Below is a small trained network, with its code and all its weights. Each question gives an input and a class and asks what happens when units are switched off, that is, made to give their printed mean instead of their output.

import numpy as np


def w(rows, s, z=0):
    codes = np.array(rows[::2]) - 128.0
    scale = np.full(codes.shape[1], s)
    scale[-1] = z or s
    return codes * scale


def f(y):
    return y / 2 * (1 + np.tanh(0.7978845608 * (y + 0.044715 * y**3)))


def log_softmax(a):
    a = a - a.max(-1, keepdims=True)
    return a - np.log(np.exp(a).sum(-1, keepdims=True))


def net(x, mask):
    res = np.array(x, float).reshape(1, 5) / 4 @ E
    y = f(res @ A[0][:, :-1].T + A[0][:, -1])
    res = res + np.where(mask, y, B[0][:, -1]) @ B[0][:, :-1]
    return log_softmax(res[-1] @ U[:, :-1].T + U[:, -1])


A, B = {}, {}
E = w([
[101,43,73,222,195,204,55,169,31,154],'x0',
[156,232,200,204,182,126,116,172,135,255],'x1',
[130,129,125,130,126,129,126,124,129,130],'x2',
[137,126,133,120,135,133,131,126,124,127],'x3',
[2,144,173,157,223,179,183,24,154,98],'x4',
],0.012)
A[0] = w([
[123,50,61,84,92,135,133,106,103,59,235],'N1',
[45,142,171,171,196,182,156,48,134,127,19],'N2',
[89,55,79,165,170,222,76,144,67,137,1],'N3',
[165,231,186,50,51,60,171,113,204,142,96],'N4',
[71,136,138,62,125,122,210,25,196,41,152],'N5',
[200,138,106,148,113,136,68,230,84,218,80],'N6',
[79,135,152,168,170,157,140,66,152,114,193],'N7',
[167,100,122,206,135,146,54,215,43,237,88],'N8',
[189,123,99,95,67,72,76,169,109,140,225],'N9',
[83,90,124,88,86,136,177,46,173,40,128],'N10',
[108,134,136,113,121,156,154,97,139,109,117],'N11',
[91,56,99,187,174,210,50,136,11,119,168],'N12',
[117,20,54,76,89,118,114,105,92,37,51],'N13',
[247,118,66,108,44,53,75,207,143,107,80],'N14',
[141,239,190,175,202,94,119,131,171,254,70],'N15',
],0.0081,0.0096)
B[0] = w([
[47,110,198,42,69,160,217,81,200,89,230],'N1',
[122,2,63,115,25,228,117,223,41,203,199],'N2',
[41,11,234,2,11,242,237,63,197,27,186],'N3',
[117,46,111,118,54,214,114,209,65,166,223],'N4',
[160,211,132,153,199,81,101,59,175,101,250],'N5',
[191,204,94,205,206,62,80,82,150,118,204],'N6',
[113,156,150,111,109,147,152,100,182,92,210],'N7',
[192,223,82,169,214,42,67,93,160,92,215],'N8',
[156,47,77,148,61,206,76,205,73,168,215],'N9',
[147,194,110,153,188,54,110,89,160,92,222],'N10',
[146,176,131,144,164,95,125,99,122,130,153],'N11',
[160,114,90,145,103,171,80,196,66,174,242],'N12',
[168,68,43,184,104,193,70,251,32,224,200],'N13',
[38,79,206,64,28,222,207,75,168,51,213],'N14',
[65,21,164,88,13,232,179,158,114,126,213],'N15',
],0.0085,0.019)
U = w([
[69,105,216,60,102,147,226,74,199,62,207],'0',
[154,95,53,156,117,151,82,215,36,205,5],'1',
[200,239,81,204,249,30,56,39,205,89,214],'2',
],0.013,0.0029)

Each question gives the input, the list of numbers given to net, and the class t.
The units are the neurons (one row each of A and B). Each row of codes is followed by its name. A weight is (code - 128) times the scale printed after its matrix; where a second scale follows, it is the last column's (A, B and U).
mask holds one flag per neuron, in row order. A switched-off neuron (its flag False) gives its mean, the last column of its row in B, instead of its output. The means were averaged over made-up inputs and are rounded, as every weight is.
A unit's drop is (log p(t) with every unit on - log p(t) with that unit switched off) / (log p(t) with every unit on - log p(t) with every unit switched off).
The circuit of an input: a set's keep is (log p(t) with only the set's units on - log p(t) with every unit switched off) / (log p(t) with every unit on - log p(t) with every unit switched off). Starting from the 12 units with the biggest drops (on a tie, the unit counted first), units are removed one at a time, each time the one whose removal leaves the highest keep (on an exact tie, the one counted first), for as long as the keep stays at least 0.8.
circuit, biggest first: the units of the circuit, biggest drop first
top k neurons: the k neurons with the biggest drops, biggest first
drop when u is switched off: that unit's drop, to one decimal
input [-7,-5,-8,8,6], class 2: circuit, biggest first : (N5)
input [2,8,-2,-3,8], class 1: top 2 neurons : (N2; N1)
input [2,-6,-8,1,0], class 1: top 2 neurons : (N13; N14)
input [-8,5,-5,5,-1], class 1: top 2 neurons : (N4; N1)
input [-1,-4,-5,7,-6], class 0: top 2 neurons : (N14; N1)
input [-8,2,8,8,0], class 1: top 4 neurons : (N4; N1; N3; N14)
input [-1,-3,2,6,-6], class 0: top 4 neurons : (N14; N1; N12; N2)
input [-7,2,-8,-5,-6], class 1: top 2 neurons : (N4; N9)
input [7,-8,6,-3,2], class 0: top 3 neurons : (N3; N1; N9)
input [1,6,-5,7,7], class 1: top 3 neurons : (N2; N1; N3)
input [1,7,2,-2,-5], class 2: top 2 neurons : (N8; N6)
input [-6,7,7,-6,0], class 1: top 4 neurons : (N4; N1; N14; N3)
input [1,5,2,8,4], class 1: top 4 neurons : (N1; N3; N14; N2)
input [-7,3,2,-6,-1], class 1: circuit, biggest first : (N4)
input [2,6,-4,-6,-3], class 2: drop when N8 is switched off : 0.5
input [0,0,4,0,3], class 2: drop when N5 is switched off : 0.0
input [-4,1,-7,-5,0], class 1: drop when N4 is switched off : 0.5
